Below is a small trained network, with its code and all its weights. Each question gives an input and a class and asks what happens when units are switched off, that is, made to give their printed mean instead of their output.

import numpy as np


def w(rows, s, z=0):
    codes = np.array(rows[::2]) - 128.0
    scale = np.full(codes.shape[1], s)
    scale[-1] = z or s
    return codes * scale


def f(y):
    return y / 2 * (1 + np.tanh(0.7978845608 * (y + 0.044715 * y**3)))


def log_softmax(a):
    a = a - a.max(-1, keepdims=True)
    return a - np.log(np.exp(a).sum(-1, keepdims=True))


def net(x, mask):
    res = np.array(x, float).reshape(1, 6) / 4 @ E
    y = f(res @ A[0][:, :-1].T + A[0][:, -1])
    res = res + np.where(mask, y, B[0][:, -1]) @ B[0][:, :-1]
    return log_softmax(res[-1] @ U[:, :-1].T + U[:, -1])


A, B = {}, {}
E = w([
[21,175,154],'x0',
[27,1,70],'x1',
[171,184,41],'x2',
[146,14,115],'x3',
[136,157,175],'x4',
[239,178,245],'x5',
],0.0052)
A[0] = w([
[163,163,53,255],'N0',
[91,106,159,116],'N1',
[177,129,148,104],'N2',
[96,253,113,118],'N3',
[123,72,117,97],'N4',
[154,123,115,59],'N5',
[127,208,32,113],'N6',
[178,130,140,44],'N7',
[197,78,89,91],'N8',
[89,128,160,133],'N9',
[126,162,202,86],'N10',
[92,165,214,22],'N11',
[24,99,195,97],'N12',
[146,126,110,241],'N13',
[251,89,101,250],'N14',
[185,38,47,238],'N15',
],0.012,0.003)
B[0] = w([
[63,93,174,209],'N0',
[145,97,120,146],'N1',
[146,192,138,155],'N2',
[70,146,73,212],'N3',
[170,128,129,159],'N4',
[156,142,117,122],'N5',
[46,124,102,200],'N6',
[176,185,115,142],'N7',
[128,162,169,173],'N8',
[142,112,99,144],'N9',
[176,215,74,169],'N10',
[218,225,46,161],'N11',
[158,62,57,198],'N12',
[117,103,156,167],'N13',
[126,143,254,246],'N14',
[92,74,207,255],'N15',
],0.017,0.0065)
U = w([
[11,168,93,42],'0',
[188,46,70,93],'1',
[123,106,187,183],'2',
[158,191,174,2],'3',
[180,179,114,223],'4',
[45,128,109,140],'5',
[111,94,174,166],'6',
],0.011,0.005)

Each question gives the input, the list of numbers given to net, and the class t.
The units are the neurons (one row each of A and B). Each row of codes is followed by its name. A weight is (code - 128) times the scale printed after its matrix; where a second scale follows, it is the last column's (A, B and U).
mask holds one flag per neuron, in row order. A switched-off neuron (its flag False) gives its mean, the last column of its row in B, instead of its output. The means were averaged over made-up inputs and are rounded, as every weight is.
A unit's drop is (log p(t) with every unit on - log p(t) with that unit switched off) / (log p(t) with every unit on - log p(t) with every unit switched off).
The circuit of an input: a set's keep is (log p(t) with only the set's units on - log p(t) with every unit switched off) / (log p(t) with every unit on - log p(t) with every unit switched off). Starting from the 12 units with the biggest drops (on a tie, the unit counted first), units are removed one at a time, each time the one whose removal leaves the highest keep (on an exact tie, the one counted first), for as long as the keep stays at least 0.8.
circuit, biggest first: the units of the circuit, biggest drop first
unit that matters most: the unit with the biggest drop
top k neurons: the k neurons with the biggest drops, biggest first
drop when u is switched off: that unit's drop, to one decimal
input [-5,6,8,0,-3,-6], class 6: circuit, biggest first : [N15]
input [7,7,3,-1,8,7], class 4: circuit, biggest first : [N11; N15]
input [-6,-3,8,-2,-7,3], class 2: circuit, biggest first : [N14; N0]
input [1,-3,-8,6,1,7], class 3: top 3 neurons : [N14; N3; N2]
input [-8,5,6,2,-7,-4], class 2: top 2 neurons : [N14; N8]
input [-1,-2,-8,-2,6,-4], class 4: circuit, biggest first : [N15; N0]
input [7,-2,2,-8,2,3], class 0: top 2 neurons : [N3; N6]
input [3,-4,3,6,6,3], class 3: top 2 neurons : [N12; N14]
input [-7,-8,7,-2,-4,-1], class 2: top 2 neurons : [N14; N0]
input [-4,2,3,-6,7,5], class 4: top 2 neurons : [N15; N10]
input [-5,-8,5,-2,6,-7], class 0: top 2 neurons : [N6; N3]
input [4,-2,-6,2,3,-4], class 1: drop when N12 is switched off : 0.1
input [0,5,8,-5,2,2], class 0: drop when N12 is switched off : 0.1
input [3,-1,-2,-1,-5,1], class 1: unit that matters most : N14
input [0,-1,0,7,5,7], class 3: drop when N14 is switched off : 0.2
